Here is a tiny trained network, its code and every weight. The questions are about switching its units off for an input and a class, where a switched-off unit gives its printed mean instead of its output.

import numpy as np


def w(rows, s, z=0):
    codes = np.array(rows[::2]) - 128.0
    scale = np.full(codes.shape[1], s)
    scale[-1] = z or s
    return codes * scale


def f(y):
    return y / 2 * (1 + np.tanh(0.7978845608 * (y + 0.044715 * y**3)))


def log_softmax(a):
    a = a - a.max(-1, keepdims=True)
    return a - np.log(np.exp(a).sum(-1, keepdims=True))


def net(x, mask):
    res = np.array(x, float).reshape(1, 8) / 4 @ E
    y = f(res @ A[0][:, :-1].T + A[0][:, -1])
    res = res + np.where(mask, y, B[0][:, -1]) @ B[0][:, :-1]
    return log_softmax(res[-1] @ U[:, :-1].T + U[:, -1])


A, B = {}, {}
E = w([
[71,130,167,133,157,147,122,146],'x0',
[165,223,156,150,134,254,118,97],'x1',
[144,148,144,123,33,121,122,173],'x2',
[90,233,146,48,125,104,133,128],'x3',
[71,154,198,47,156,163,118,210],'x4',
[167,129,91,143,228,70,144,233],'x5',
[50,185,99,212,174,34,146,63],'x6',
[117,151,147,226,78,134,124,167],'x7',
],0.0038)
A[0] = w([
[78,162,137,135,83,68,128,118,127],'n0',
[86,153,131,132,94,82,128,121,151],'n1',
[122,168,124,174,174,124,129,113,191],'n2',
[128,134,136,108,122,145,126,114,195],'n3',
[117,197,121,207,214,124,131,108,142],'n4',
[149,122,127,150,93,151,129,129,216],'n5',
[125,147,139,71,118,171,126,86,220],'n6',
[166,55,98,153,143,54,126,74,149],'n7',
[70,42,153,157,163,172,125,178,42],'n8',
[76,159,133,131,88,76,126,122,136],'n9',
[159,132,131,20,158,119,126,249,189],'n10',
[130,125,128,134,131,121,128,124,152],'n11',
[137,93,110,144,138,89,132,96,190],'n12',
[174,125,125,187,45,198,126,138,217],'n13',
[128,128,128,124,128,130,127,131,131],'n14',
[143,88,108,147,140,78,127,88,191],'n15',
[126,156,127,160,158,123,126,115,200],'n16',
[129,124,131,114,132,131,126,141,166],'n17',
[123,148,139,62,117,176,128,81,224],'n18',
[127,125,128,128,128,130,128,130,113],'n19',
[126,124,129,126,129,131,128,131,118],'n20',
[163,124,130,178,64,171,120,133,218],'n21',
[107,91,140,92,163,147,126,187,254],'n22',
[120,149,138,47,115,185,132,72,212],'n23',
],0.013,0.00089)
B[0] = w([
[62,137,163,120,77,67,126,166,171],'n0',
[80,135,152,123,91,88,124,155,159],'n1',
[101,159,115,161,190,132,131,121,162],'n2',
[132,141,121,107,119,138,116,115,146],'n3',
[84,193,104,199,248,148,130,115,200],'n4',
[153,133,146,160,104,153,137,128,156],'n5',
[129,166,107,70,105,150,98,79,192],'n6',
[152,32,53,138,108,93,155,72,210],'n7',
[102,37,220,73,179,171,103,126,166],'n8',
[72,139,156,119,78,83,123,164,167],'n9',
[254,171,71,59,147,75,165,253,255],'n10',
[123,123,126,132,130,126,131,121,130],'n11',
[127,79,96,136,121,107,135,101,164],'n12',
[193,142,181,218,55,206,136,132,220],'n13',
[132,130,128,124,128,128,127,131,129],'n14',
[125,68,82,142,120,104,138,96,175],'n15',
[105,147,113,154,165,130,128,125,148],'n16',
[142,130,129,113,135,126,128,137,136],'n17',
[132,176,107,60,103,151,96,70,202],'n18',
[131,127,132,125,130,128,129,127,127],'n19',
[133,127,133,123,131,129,129,128,128],'n20',
[172,139,165,200,79,178,148,130,192],'n21',
[170,100,149,74,188,134,126,181,184],'n22',
[131,186,101,46,96,157,88,57,218],'n23',
],0.028,0.006)
U = w([
[219,153,85,67,162,80,174,253,100],'0',
[181,138,220,234,53,210,152,126,177],'1',
[119,41,227,83,199,174,97,155,2],'2',
[11,135,199,128,58,43,118,182,144],'3',
[118,11,56,166,111,79,172,45,167],'4',
[130,197,102,46,76,173,32,28,126],'5',
[45,194,103,213,247,131,133,100,175],'6',
],0.004,0.00057)

Each question gives the input, the list of numbers given to net, and the class t.
The units are the neurons (one row each of A and B). Each row of codes is followed by its name. A weight is (code - 128) times the scale printed after its matrix; where a second scale follows, it is the last column's (A, B and U).
mask holds one flag per neuron, in row order. A switched-off neuron (its flag False) gives its mean, the last column of its row in B, instead of its output. The means were averaged over made-up inputs and are rounded, as every weight is.
A unit's drop is (log p(t) with every unit on - log p(t) with that unit switched off) / (log p(t) with every unit on - log p(t) with every unit switched off).
The circuit of an input: a set's keep is (log p(t) with only the set's units on - log p(t) with every unit switched off) / (log p(t) with every unit on - log p(t) with every unit switched off). Starting from the 12 units with the biggest drops (on a tie, the unit counted first), units are removed one at a time, each time the one whose removal leaves the highest keep (on an exact tie, the one counted first), for as long as the keep stays at least 0.8.
circuit, biggest first: the units of the circuit, biggest drop first
unit that matters most: the unit with the biggest drop
k most important neurons: the k neurons with the biggest drops, biggest first
drop when u is switched off: that unit's drop, to one decimal
input [-3,6,8,6,-8,-4,7,8], class 1: circuit, biggest first -> [n13]
input [-4,7,-2,8,1,-6,6,8], class 6: 3 most important neurons -> [n4; n2; n16]
input [-3,3,-1,-4,6,4,3,1], class 6: circuit, biggest first -> [n4; n10; n2]
input [4,0,-8,-8,-4,0,7,-6], class 4: 2 most important neurons -> [n7; n15]
input [0,-7,7,1,1,-2,6,-7], class 3: circuit, biggest first -> [n0; n9]
input [7,-4,-7,5,-1,-6,8,-8], class 3: 3 most important neurons -> [n0; n9; n1]
input [-7,-3,5,-7,-7,4,-1,8], class 1: 2 most important neurons -> [n13; n21]
input [6,-3,2,-8,-7,6,-8,-1], class 4: 3 most important neurons -> [n7; n15; n12]
input [-4,7,6,4,0,3,4,-2], class 6: 2 most important neurons -> [n4; n10]
input [4,7,-6,3,-5,-2,4,-6], class 6: 2 most important neurons -> [n4; n2]
input [-2,-5,2,-6,-5,8,8,2], class 4: drop when n7 is switched off -> 0.6
input [4,-2,0,-4,-4,-5,4,8], class 1: drop when n21 is switched off -> 0.2
input [-2,-5,8,-4,-8,6,-3,0], class 4: drop when n7 is switched off -> 0.2
input [0,8,-8,-3,-4,-3,7,6], class 6: unit that matters most -> n4
input [3,-4,-5,-5,6,4,1,2], class 2: drop when n8 is switched off -> 1.8
